Each row has a name. Each piece below is followed by the name of the row it came from, unless a question asks for something else. Each question is about the rows just above it.

Columns, left to right: R D S K
namu: [163  86 138 156]
Kime: [153 101 107  53]
riz: [134 114  90 149]
mabi: [136 123 100 138]
Which row holds [163  86 138 156]?
namu
Which column holds this, read top down? [ 53 149 138]
K
q: [153 101 107  53]
Kime
Which column holds [138 107] top down?
S
Which column holds [163 153 134] top down?
R
[134 114  90 149] is in which row?
riz

Columns, left to right: Q P A E F
fugip: [199 172 108 150 143]
Nopod: [175  74 130 167 194]
vuz: [204 109  96 170 155]
Which column holds this, read top down? [194 155]
F
q: [175  74 130 167 194]
Nopod
[108 130] is in which column, read top down?
A
[172  74] is in which column, read top down?
P
[143 194] is in which column, read top down?
F

Columns, left to right: N H U V T Y L M
kosep: [103 152 142 123 134 127 127 136]
nedin: [ 91 183 158 101 149 142 144 160]
vef: [179 114 189 101 145 139 178 113]
kilek: [151 124  94 136 141 139  84 130]
Bufot: [159 134 158 106 150 146 147 131]
sina: [ 85 170 201 101 138 125 184 138]
ralek: [137 129  99 136 130 131  90 137]
fer: [163 105 142 130 135 129 128 105]
Vafo: [ 93 172  72 133 139 140  63 171]
Rirez: [102 151  87 140 135 131  75 144]
tomo: [ 89 149 112 142 132 122  94 130]
zegu: [218  90  71 135 147 154  68 124]
q: [179 114 189 101 145 139 178 113]
vef
Which column holds [ 85 137 163] top down?
N
Which column holds [139 139] top down?
Y
Which column holds [142  72  87 112] top down?
U

Columns, left to right: kuzes vos foval Mut loret gapa budig zev Zed
vaza: [146 140 141 133 105 109 135 114 139]
vupo: [128  84 155 114 112 154 143 160 131]
Beda: [127 138 136 147 135 200 172 109 159]
fode: [111 140 176  94 149 132  65 174 131]
dizod: [171  81 141 169  87 134 149 165 144]
Ret: [127 138 136 147 135 137 105 123 121]
pifed: [138 115 133 125 132 133 133 117 135]
Which column holds [140  84 138 140  81] top down?
vos
Which column holds [134 137] top down?
gapa

Columns, left to right: daf nazur gazi fem fetu Gulif dodok geson
zutet: [122 126 129 123 128 125 141 135]
vipu: [123 134 140 128 123 119 121 117]
fiki: [128 128 128 129 131 121 102 121]
febu: [132 130 129 127 129 130 130 112]
lav: [155 164 160  89 122  92 103 133]
Sil: [125 127 141  97  92  60 110 104]
Zekur: [139 124 126 122 123 125 132 124]
toli: [125 140 128 127 132 127 127 127]
komo: [128 128 128 129 131 121  51 120]
genas: [118 124 121 107 113 109 123 117]
ropeg: [128 128 128 129 131 121 129 123]
lilo: [128 132 135 124 122 117 125 125]
Which column holds [127  51 123] top down?
dodok
[130 103 110 132 127] is in which column, read top down?
dodok
Where do [132 130 129 127 129 130 130 112] appear?
febu

Columns, left to right: Sab Meb bas Kiso Famot Biba karu rarig
Tibib: [121 147 186  91  97 142 174 145]
ruda: [125 165 117  88  84 116 155 114]
keti: [124 110 135  94 131 152 154 125]
kab: [136  98 175  99 132 159 164 165]
Sel: [104 113 141 124 151 117  97 125]
potu: [102  73 173 123 188 142 111 135]
kufo: [104 113 141 124 151 153 113 107]
Biz: [108 158  89 143 129  89  91  83]
Fubog: [124  74 115 116 175 170 130 120]
Dibos: [121 173 165 101  74 126 170 127]
q: [125 165 117  88  84 116 155 114]
ruda
q: [104 113 141 124 151 117  97 125]
Sel
q: [121 147 186  91  97 142 174 145]
Tibib

Columns, left to right: nabi bab Teb deveg boneb Gutop Soruk Gop
losi: [144 137  90 165 209 109 213  60]
vovof: [144 137  90 165 176 118 155 110]
los: [127 126 115 130 106 132 122 120]
gil: [133 129  83 150  81 132 111  92]
q: [133 129  83 150  81 132 111  92]
gil
[209 176] is in which column, read top down?
boneb
[132 132] is in which column, read top down?
Gutop
q: [144 137  90 165 209 109 213  60]
losi
q: [144 137  90 165 176 118 155 110]
vovof
[127 126 115 130 106 132 122 120] is in which row?
los

Columns, left to right: X Z G C
nizi: [161 100 118  54]
romas: [100 133  92 146]
zol: [154  90  97  71]
Which column holds this, read top down? [ 54 146]
C
q: [154  90  97  71]
zol
q: [100 133  92 146]
romas

Columns, left to right: Bot Nuv gaku Liked vasan
Lov: [122 125 137 131 125]
Zege: [127 127 126 128 119]
rili: [ 42 140  93  73 175]
lebi: [128 128 134 127 139]
Which column holds [125 127 140] top down?
Nuv
[119 175 139] is in which column, read top down?
vasan
Which column holds [140 128] top down?
Nuv
[122 127] is in which column, read top down?
Bot

